Below are the code and all the weights of a small trained network. Each question names an input and a target symbol and asks about switching units off, where a switched-off unit gives its printed mean instead of its output.

import numpy as np


def w(rows, s, z=0):
    codes = np.array(rows[::2]) - 128.0
    scale = np.full(codes.shape[1], s)
    scale[-1] = z or s
    return codes * scale


def norm(h):
    return h / np.sqrt((h * h).mean(-1, keepdims=True) + 1e-5)


def f(y):
    return y / 2 * (1 + np.tanh(0.7978845608 * (y + 0.044715 * y**3)))


def softmax(a):
    e = np.exp(a - a.max(-1, keepdims=True))
    return e / e.sum(-1, keepdims=True)


def log_softmax(a):
    a = a - a.max(-1, keepdims=True)
    return a - np.log(np.exp(a).sum(-1, keepdims=True))


def net(x, mask):
    ids = ['γδεζλμξπστφψ'.index(c) for c in x.split()]
    T = len(ids)
    res = E[ids] + P[:T]
    u = 0
    for l in range(2):
        r = norm(res)
        for j in range(2):
            rows = slice(3 * j, 3 * j + 3)
            q, k, v = (r @ M[l][rows].T for M in (Q, K, V))
            z = softmax(np.where(np.tri(T) > 0, q @ k.T / 3**0.5, -1e9)) @ v
            o = O[l][rows]
            res = res + np.where(mask[u + j], z, o[:, -1]) @ o[:, :-1]
        u += 2
        y = f(norm(res) @ A[l][:, :-1].T + A[l][:, -1])
        res = res + np.where(mask[u : u + 12], y, B[l][:, -1]) @ B[l][:, :-1]
        u += 12
    return log_softmax(norm(res)[-1] @ U[:, :-1].T + U[:, -1])


Q, K, V, O, A, B = {}, {}, {}, {}, {}, {}
E = w([
[156,127,91,174],'γ',
[96,103,139,165],'δ',
[110,118,194,41],'ε',
[46,87,108,58],'ζ',
[130,101,130,124],'λ',
[128,103,128,136],'μ',
[106,168,125,66],'ξ',
[59,140,154,157],'π',
[102,178,146,133],'σ',
[136,100,125,103],'τ',
[130,123,119,4],'φ',
[82,105,145,119],'ψ',
],0.029)
P = w([
[249,87,254,132],'0',
[90,63,140,202],'1',
[105,79,138,146],'2',
[108,93,146,122],'3',
[109,107,151,112],'4',
[110,112,160,100],'5',
[115,118,162,92],'6',
[114,125,166,83],'7',
[115,126,173,75],'8',
[115,132,173,68],'9',
[118,136,179,63],'10',
[120,144,182,64],'11',
],0.0069)
Q[0] = w([
[128,220,146,199],'L0H0',
[246,101,113,255],'L0H0',
[119,173,196,156],'L0H0',
[45,96,184,130],'L0H1',
[157,152,150,148],'L0H1',
[116,215,92,130],'L0H1',
],0.011)
K[0] = w([
[125,197,135,171],'L0H0',
[231,132,254,185],'L0H0',
[63,188,118,221],'L0H0',
[106,140,171,91],'L0H1',
[135,140,130,185],'L0H1',
[131,220,122,128],'L0H1',
],0.0089)
V[0] = w([
[190,210,157,149],'L0H0',
[69,121,185,148],'L0H0',
[91,68,155,122],'L0H0',
[102,97,130,66],'L0H1',
[115,50,2,136],'L0H1',
[183,232,113,202],'L0H1',
],0.0077)
O[0] = w([
[177,127,88,58,35],'L0H0',
[2,113,176,144,254],'L0H0',
[117,141,77,29,219],'L0H0',
[90,75,125,244,162],'L0H1',
[146,250,185,1,67],'L0H1',
[130,240,196,75,32],'L0H1',
],0.0037,0.0047)
A[0] = w([
[126,153,119,159,74],'L0N0',
[115,179,182,204,208],'L0N1',
[197,175,56,96,55],'L0N2',
[142,23,121,57,118],'L0N3',
[96,129,227,78,253],'L0N4',
[163,3,171,108,11],'L0N5',
[104,156,119,63,155],'L0N6',
[61,106,65,122,236],'L0N7',
[137,101,106,206,107],'L0N8',
[111,189,239,155,152],'L0N9',
[146,212,153,42,192],'L0N10',
[148,115,139,146,99],'L0N11',
],0.011,0.0044)
B[0] = w([
[140,172,127,63,124],'L0N0',
[82,132,127,8,218],'L0N1',
[36,145,162,129,144],'L0N2',
[110,99,146,60,174],'L0N3',
[144,47,78,134,254],'L0N4',
[51,172,154,55,148],'L0N5',
[254,56,158,62,151],'L0N6',
[133,12,215,81,240],'L0N7',
[164,115,61,62,150],'L0N8',
[71,68,144,62,201],'L0N9',
[58,6,197,142,150],'L0N10',
[139,146,82,129,120],'L0N11',
],0.0075,0.0087)
Q[1] = w([
[109,95,208,35],'L1H0',
[189,116,138,215],'L1H0',
[45,128,48,6],'L1H0',
[151,161,59,103],'L1H1',
[190,232,114,183],'L1H1',
[82,52,162,70],'L1H1',
],0.017)
K[1] = w([
[134,198,96,208],'L1H0',
[151,70,253,120],'L1H0',
[8,219,37,103],'L1H0',
[103,72,132,78],'L1H1',
[125,32,46,54],'L1H1',
[172,207,164,189],'L1H1',
],0.013)
V[1] = w([
[60,95,246,157],'L1H0',
[108,149,160,79],'L1H0',
[90,129,252,115],'L1H0',
[154,165,135,132],'L1H1',
[65,64,123,139],'L1H1',
[196,132,41,145],'L1H1',
],0.012)
O[1] = w([
[139,122,220,108,55],'L1H0',
[116,109,160,112,160],'L1H0',
[56,94,200,141,55],'L1H0',
[69,91,208,146,62],'L1H1',
[148,148,72,151,253],'L1H1',
[119,119,254,130,10],'L1H1',
],0.012,0.005)
A[1] = w([
[114,57,61,112,226],'L1N0',
[114,171,158,88,3],'L1N1',
[160,116,90,112,170],'L1N2',
[107,84,138,94,77],'L1N3',
[73,107,95,121,176],'L1N4',
[140,114,227,157,101],'L1N5',
[249,106,118,29,145],'L1N6',
[142,90,154,123,69],'L1N7',
[110,186,88,95,159],'L1N8',
[82,234,153,110,220],'L1N9',
[103,145,190,194,169],'L1N10',
[200,155,80,143,98],'L1N11',
],0.017,0.0028)
B[1] = w([
[160,210,115,159,251],'L1N0',
[47,113,134,17,122],'L1N1',
[191,162,204,208,153],'L1N2',
[154,138,96,159,192],'L1N3',
[145,147,179,149,202],'L1N4',
[203,22,254,95,137],'L1N5',
[80,207,144,208,167],'L1N6',
[175,133,100,106,143],'L1N7',
[134,74,148,136,147],'L1N8',
[210,58,159,44,126],'L1N9',
[76,76,108,48,131],'L1N10',
[76,92,87,60,152],'L1N11',
],0.0096,0.017)
U = w([
[144,174,144,128,112],'γ',
[185,179,167,50,151],'δ',
[148,117,18,64,109],'ε',
[183,101,173,174,116],'ζ',
[146,71,178,78,254],'λ',
[108,35,51,83,112],'μ',
[78,167,94,3,105],'ξ',
[156,42,104,193,72],'π',
[40,118,124,176,110],'σ',
[145,118,134,159,86],'τ',
[127,194,161,106,107],'φ',
[148,156,145,139,118],'ψ',
],0.016,0.0073)

Each question gives the input, a string of symbols that net reads in full, and the target symbol t.
The units are the heads (3 rows each of Q, K, V and O) and the neurons (one row each of A and B). Each row of codes is followed by its name. A weight is (code - 128) times the scale printed after its matrix; where a second scale follows, it is the last column's (O, A, B and U).
mask holds one flag per unit, layer by layer, with each layer's heads first. A switched-off unit (its flag False) gives its mean, the last column of its rows in O or B, instead of its output. The means were averaged over made-up inputs and are rounded, as every weight is.
A unit's drop is (log p(t) with every unit on - log p(t) with that unit switched off) / (log p(t) with every unit on - log p(t) with every unit switched off).
The circuit of an input: a set's keep is (log p(t) with only the set's units on - log p(t) with every unit switched off) / (log p(t) with every unit on - log p(t) with every unit switched off). Starting from the 12 units with the biggest drops (on a tie, the unit counted first), units are removed one at a time, each time the one whose removal leaves the highest keep (on an exact tie, the one counted first), for as long as the keep stays at least 0.8.
units of the circuit, in order: the units of the circuit, biggest drop first
k most important neurons: the k neurons with the biggest drops, biggest first
top k neurons in layer l: the k neurons of layer l with the biggest drops, biggest first
which heads matter: for each layer, one digit per head in row order, 1 if its drop is at least 0.15 and else 0, layers parted by /
input γ γ π ξ σ γ π π γ γ, target λ: top 2 neurons in layer 0 -> [L0N2 L0N7]
input π π γ σ ζ ε τ σ, target ε: which heads matter -> 00 / 10
input ζ π π φ γ φ π γ π π σ, target ξ: units of the circuit, in order -> [L0N9]
input γ π π, target λ: which heads matter -> 00 / 01
input γ γ π γ ζ, target λ: top 2 neurons in layer 0 -> [L0N7 L0N4]
input γ π σ τ γ γ π π σ ψ π, target λ: which heads matter -> 11 / 01
input τ ζ π π π π π ε ζ π σ τ, target φ: which heads matter -> 00 / 11
input γ π π ε λ π ζ π ψ σ, target λ: which heads matter -> 00 / 01
input γ ξ τ φ ε σ ψ ζ, target λ: which heads matter -> 01 / 01
input π γ π π τ γ ζ π π λ φ, target δ: top 4 neurons in layer 0 -> [L0N4 L0N7 L0N9 L0N6]
input ξ π σ π π λ φ π φ, target δ: top 2 neurons in layer 0 -> [L0N6 L0N3]
input ζ π π π π ψ ξ, target ζ: 2 most important neurons -> [L0N10 L1N6]
input γ π π π γ σ π π ψ, target π: 4 most important neurons -> [L0N4 L0N8 L0N7 L0N1]
input φ γ π γ π π σ ε, target λ: 4 most important neurons -> [L0N7 L0N4 L0N10 L0N9]
input π π π γ γ τ π ψ ψ, target π: 4 most important neurons -> [L0N4 L0N7 L0N1 L0N9]
input π π π λ π ψ σ π π φ γ ξ, target ε: units of the circuit, in order -> [L1H1]
input δ φ π ψ π π μ π ζ μ π ε, target λ: which heads matter -> 00 / 10
input γ π σ π π γ γ, target λ: which heads matter -> 11 / 10
input γ λ ξ, target λ: which heads matter -> 01 / 01
input γ ζ φ φ, target λ: most important neuron -> [L0N4]
input γ γ ε π σ γ ξ ε π π ψ, target λ: 3 most important neurons -> [L0N7 L0N4 L0N2]
